Below is a small trained network, with its code and all its weights. Each question gives an input and a target symbol and asks what happens when units are switched off, that is, made to give their printed mean instead of their output.

import numpy as np


def w(rows, s, z=0):
    codes = np.array(rows[::2]) - 128.0
    scale = np.full(codes.shape[1], s)
    scale[-1] = z or s
    return codes * scale


def f(y):
    return np.maximum(y, 0)


def softmax(a):
    e = np.exp(a - a.max(-1, keepdims=True))
    return e / e.sum(-1, keepdims=True)


def log_softmax(a):
    a = a - a.max(-1, keepdims=True)
    return a - np.log(np.exp(a).sum(-1, keepdims=True))


def net(x, mask):
    ids = ['βγεζηθλμπ'.index(c) for c in x.split()]
    T = len(ids)
    res = E[ids] + P[:T]
    u = 0
    for l in range(2):
        r = res
        for j in range(2):
            rows = slice(4 * j, 4 * j + 4)
            q, k, v = (r @ M[l][rows].T for M in (Q, K, V))
            z = softmax(np.where(np.tri(T) > 0, q @ k.T / 4**0.5, -1e9)) @ v
            o = O[l][rows]
            res = res + np.where(mask[u + j], z, o[:, -1]) @ o[:, :-1]
        u += 2
        y = f(res @ A[l][:, :-1].T + A[l][:, -1])
        res = res + np.where(mask[u : u + 4], y, B[l][:, -1]) @ B[l][:, :-1]
        u += 4
    return log_softmax(res[-1] @ U[:, :-1].T + U[:, -1])


Q, K, V, O, A, B = {}, {}, {}, {}, {}, {}
E = w([
[194,99,122,114,77,107,70,167,193,141,72],'β',
[112,85,80,129,183,138,176,91,113,126,175],'γ',
[151,115,41,150,162,212,89,82,155,163,167],'ε',
[148,104,26,123,29,77,158,108,70,137,193],'ζ',
[102,119,185,188,77,147,86,156,141,166,149],'η',
[232,104,141,112,108,130,95,163,158,116,132],'θ',
[180,68,88,122,105,163,146,130,171,94,56],'λ',
[95,116,124,148,148,114,80,163,169,104,3],'μ',
[187,138,99,212,157,212,107,122,116,73,106],'π',
],0.022)
P = w([
[99,2,113,130,169,87,116,154,81,133,149],'0',
[93,87,111,51,114,102,232,196,227,98,218],'1',
[112,145,113,100,151,102,214,186,176,145,131],'2',
[140,194,86,116,149,127,168,171,100,161,135],'3',
[146,199,91,123,144,113,139,128,129,164,120],'4',
[155,202,80,135,130,113,124,81,131,178,100],'5',
],0.012)
Q[0] = w([
[120,73,106,120,94,107,131,68,153,116,46],'0.h0',
[180,112,118,137,149,159,132,187,178,124,72],'0.h0',
[80,112,128,150,126,135,111,24,139,184,194],'0.h0',
[218,109,138,141,119,133,155,187,214,119,125],'0.h0',
[131,91,84,119,97,164,159,198,189,112,175],'0.h1',
[86,159,126,156,134,132,137,138,254,79,19],'0.h1',
[193,182,14,148,79,180,70,102,165,138,184],'0.h1',
[107,130,83,153,204,244,96,101,105,190,120],'0.h1',
],0.0085)
K[0] = w([
[139,136,133,139,99,137,87,97,85,108,107],'0.h0',
[142,1,115,154,144,150,71,128,98,144,112],'0.h0',
[135,223,127,100,149,141,170,120,131,194,104],'0.h0',
[106,38,112,139,150,113,59,106,97,138,133],'0.h0',
[152,62,102,72,148,120,146,97,149,103,136],'0.h1',
[156,116,114,141,153,135,38,109,133,59,38],'0.h1',
[189,188,79,96,108,137,185,145,153,187,105],'0.h1',
[111,216,90,124,176,232,161,163,198,104,182],'0.h1',
],0.0098)
V[0] = w([
[121,145,136,166,110,40,172,119,50,105,138],'0.h0',
[72,208,63,103,141,71,53,120,122,221,121],'0.h0',
[132,188,110,124,27,75,45,169,119,95,124],'0.h0',
[187,120,129,116,166,127,92,123,1,136,159],'0.h0',
[134,98,54,40,197,53,171,125,155,11,121],'0.h1',
[247,83,83,62,166,76,102,96,156,130,81],'0.h1',
[74,177,167,57,174,107,133,141,115,135,80],'0.h1',
[131,79,218,142,111,123,231,132,158,173,126],'0.h1',
],0.007)
O[0] = w([
[164,103,115,254,183,121,119,102,146,113,42,179],'0.h0',
[106,238,87,191,140,117,132,97,107,171,129,128],'0.h0',
[116,132,142,199,196,113,89,231,97,94,135,144],'0.h0',
[136,144,129,183,213,102,84,32,102,102,107,163],'0.h0',
[117,187,202,108,111,110,148,103,90,194,83,212],'0.h1',
[100,128,242,113,162,96,116,196,113,140,181,182],'0.h1',
[151,156,160,110,69,144,139,49,110,112,208,1],'0.h1',
[109,100,123,185,119,136,41,102,98,83,141,106],'0.h1',
],0.0082,0.01)
A[0] = w([
[162,174,133,78,142,120,131,1,164,126,137,4],'0.n0',
[110,77,114,138,239,161,99,97,112,139,100,109],'0.n1',
[181,156,157,128,118,227,147,121,167,23,130,136],'0.n2',
[220,123,120,80,225,173,75,116,220,94,100,2],'0.n3',
],0.0067,0.0025)
B[0] = w([
[148,213,105,170,206,86,63,157,138,120,83,166],'0.n0',
[106,99,193,24,106,144,198,154,144,120,177,255],'0.n1',
[156,138,165,102,102,7,53,167,105,184,56,153],'0.n2',
[98,136,191,107,64,138,200,92,105,62,149,221],'0.n3',
],0.011,0.0052)
Q[1] = w([
[121,94,74,176,115,40,178,107,68,189,123],'1.h0',
[168,145,176,134,113,139,59,122,117,94,171],'1.h0',
[39,122,140,133,167,148,123,98,90,174,225],'1.h0',
[110,143,184,135,112,144,145,109,144,125,77],'1.h0',
[130,105,136,172,48,154,77,168,133,126,133],'1.h1',
[176,103,163,102,128,208,60,142,100,71,72],'1.h1',
[215,84,135,117,120,12,155,196,84,144,75],'1.h1',
[134,152,153,59,183,189,135,121,183,152,146],'1.h1',
],0.011)
K[1] = w([
[160,161,65,113,84,31,229,140,129,123,166],'1.h0',
[157,155,170,155,119,170,46,166,137,136,106],'1.h0',
[55,192,129,120,144,138,182,138,110,216,180],'1.h0',
[150,153,140,145,158,136,90,96,90,98,138],'1.h0',
[119,136,141,159,21,145,136,187,132,80,107],'1.h1',
[61,96,135,90,115,101,108,154,206,67,161],'1.h1',
[106,3,161,155,127,56,101,115,38,103,85],'1.h1',
[149,90,198,90,133,191,85,54,149,175,173],'1.h1',
],0.011)
V[1] = w([
[107,105,185,75,34,143,158,154,168,82,254],'1.h0',
[193,154,186,119,143,73,96,156,145,76,41],'1.h0',
[174,36,46,47,113,136,138,118,148,96,38],'1.h0',
[82,245,167,127,84,144,173,86,160,143,123],'1.h0',
[108,112,113,133,37,101,132,214,145,194,216],'1.h1',
[209,69,165,132,152,137,137,150,164,118,202],'1.h1',
[194,96,86,149,93,133,207,81,87,23,176],'1.h1',
[88,121,173,162,225,129,30,113,85,122,52],'1.h1',
],0.0063)
O[1] = w([
[159,178,64,154,109,122,80,120,49,101,77,188],'1.h0',
[113,91,74,158,158,200,163,40,52,102,98,117],'1.h0',
[163,196,88,159,56,232,211,146,165,211,141,198],'1.h0',
[196,81,97,122,120,128,167,203,126,117,60,27],'1.h0',
[142,131,204,145,220,196,193,76,126,66,218,253],'1.h1',
[175,125,82,177,144,86,53,44,115,160,102,168],'1.h1',
[156,187,201,19,182,150,102,126,160,115,27,133],'1.h1',
[200,170,89,172,114,218,136,254,96,94,128,80],'1.h1',
],0.0079,0.0067)
A[1] = w([
[132,165,100,110,29,43,152,209,167,152,197,128],'1.n0',
[166,68,151,2,87,138,129,100,133,119,27,2],'1.n1',
[102,16,182,25,130,110,237,106,163,87,185,102],'1.n2',
[96,35,162,70,93,112,186,215,126,130,169,218],'1.n3',
],0.0061,0.0046)
B[1] = w([
[47,90,128,148,138,164,127,138,80,111,106,241],'1.n0',
[73,169,127,163,73,75,99,165,170,115,200,168],'1.n1',
[252,106,108,124,137,133,82,190,115,137,124,255],'1.n2',
[122,167,131,92,140,119,142,77,109,104,146,245],'1.n3',
],0.015,0.0089)
U = w([
[149,189,134,134,116,82,117,135,99,78,181,2],'β',
[200,82,196,151,27,164,174,66,86,186,122,118],'γ',
[68,130,116,30,125,119,253,48,96,42,149,164],'ε',
[158,212,226,133,157,158,129,114,130,157,122,91],'ζ',
[172,138,78,189,135,173,102,97,150,80,192,157],'η',
[184,116,162,154,119,128,101,159,114,61,72,153],'θ',
[160,133,139,115,112,114,106,45,54,106,105,89],'λ',
[211,141,77,90,158,21,181,72,132,143,190,191],'μ',
[206,176,65,255,110,98,101,170,108,200,78,128],'π',
],0.0055,0.0053)

Each question gives the input, a string of symbols that net reads in full, and the target symbol t.
The units are the heads (4 rows each of Q, K, V and O) and the neurons (one row each of A and B). Each row of codes is followed by its name. A weight is (code - 128) times the scale printed after its matrix; where a second scale follows, it is the last column's (O, A, B and U).
mask holds one flag per unit, layer by layer, with each layer's heads first. A switched-off unit (its flag False) gives its mean, the last column of its rows in O or B, instead of its output. The means were averaged over made-up inputs and are rounded, as every weight is.
A unit's drop is (log p(t) with every unit on - log p(t) with that unit switched off) / (log p(t) with every unit on - log p(t) with every unit switched off).
The circuit of an input: a set's keep is (log p(t) with only the set's units on - log p(t) with every unit switched off) / (log p(t) with every unit on - log p(t) with every unit switched off). Starting from all 12 units, units are removed one at a time, each time the one whose removal leaves the highest keep (on an exact tie, the one counted first), for as long as the keep stays at least 0.8.
units of the circuit, in order: the units of the circuit, biggest drop first
unit that matters most: the unit with the biggest drop
top k neurons: the k neurons with the biggest drops, biggest first
k most important neurons of layer l: the k neurons of layer l with the biggest drops, biggest first
which heads matter: for each layer, one digit per head in row order, 1 if its drop is at least 0.15 and else 0, layers parted by /
input μ η η π, target ε: units of the circuit, in order -> 1.n2, 0.n3
input γ ζ ζ β, target π: top neuron -> 0.n0
input ζ λ ζ, target ε: units of the circuit, in order -> 0.h0, 1.n2, 1.h1, 1.n0
input β ζ ζ π, target η: which heads matter -> 11 / 11
input λ λ η, target λ: units of the circuit, in order -> 0.h1, 1.h0, 1.h1, 0.h0
input γ λ ζ γ λ, target π: which heads matter -> 10 / 01
input μ γ ζ ε ζ λ, target ε: top 2 neurons -> 1.n3, 1.n2
input λ ζ ζ ζ ζ λ, target γ: units of the circuit, in order -> 1.h0, 0.h0
input ε π β, target μ: top 3 neurons -> 0.n1, 1.n0, 0.n2
input π η η μ, target β: units of the circuit, in order -> 1.n1, 0.n3, 1.h1, 0.h0
input π ζ ζ λ, target β: units of the circuit, in order -> 1.n1, 0.n3, 0.h0, 1.h1
input β ζ μ ζ μ, target η: which heads matter -> 11 / 01
input ζ ε π ζ β, target θ: which heads matter -> 11 / 10
input π ζ ζ γ β, target β: unit that matters most -> 1.n1
input ζ ε θ, target θ: units of the circuit, in order -> 0.h0, 1.h0, 0.n3, 1.n2
input ζ π ζ π, target θ: top 2 neurons -> 0.n2, 0.n3
input ε ζ η, target ε: 2 most important neurons of layer 1 -> 1.n2, 1.n0
input ε γ ε η η, target ε: units of the circuit, in order -> 0.h0, 1.h1
input ζ θ η ζ γ, target μ: units of the circuit, in order -> 0.n1, 1.n2, 1.n0
input γ ζ ζ γ π θ, target π: top 3 neurons -> 0.n0, 1.n1, 1.n3
input η γ γ γ η, target γ: units of the circuit, in order -> 0.h0
input η ζ γ η λ, target ζ: units of the circuit, in order -> 0.h1, 1.h0
input ζ ζ ζ ζ η λ, target θ: top 3 neurons -> 1.n2, 0.n3, 0.n1
input η ζ β ζ, target ε: which heads matter -> 01 / 11
input λ ζ η η η, target η: which heads matter -> 01 / 01
input θ η ζ η λ, target λ: top 2 neurons -> 0.n3, 1.n2
input θ μ ζ ζ π, target λ: top neuron -> 0.n2
input π ζ η, target π: which heads matter -> 10 / 10
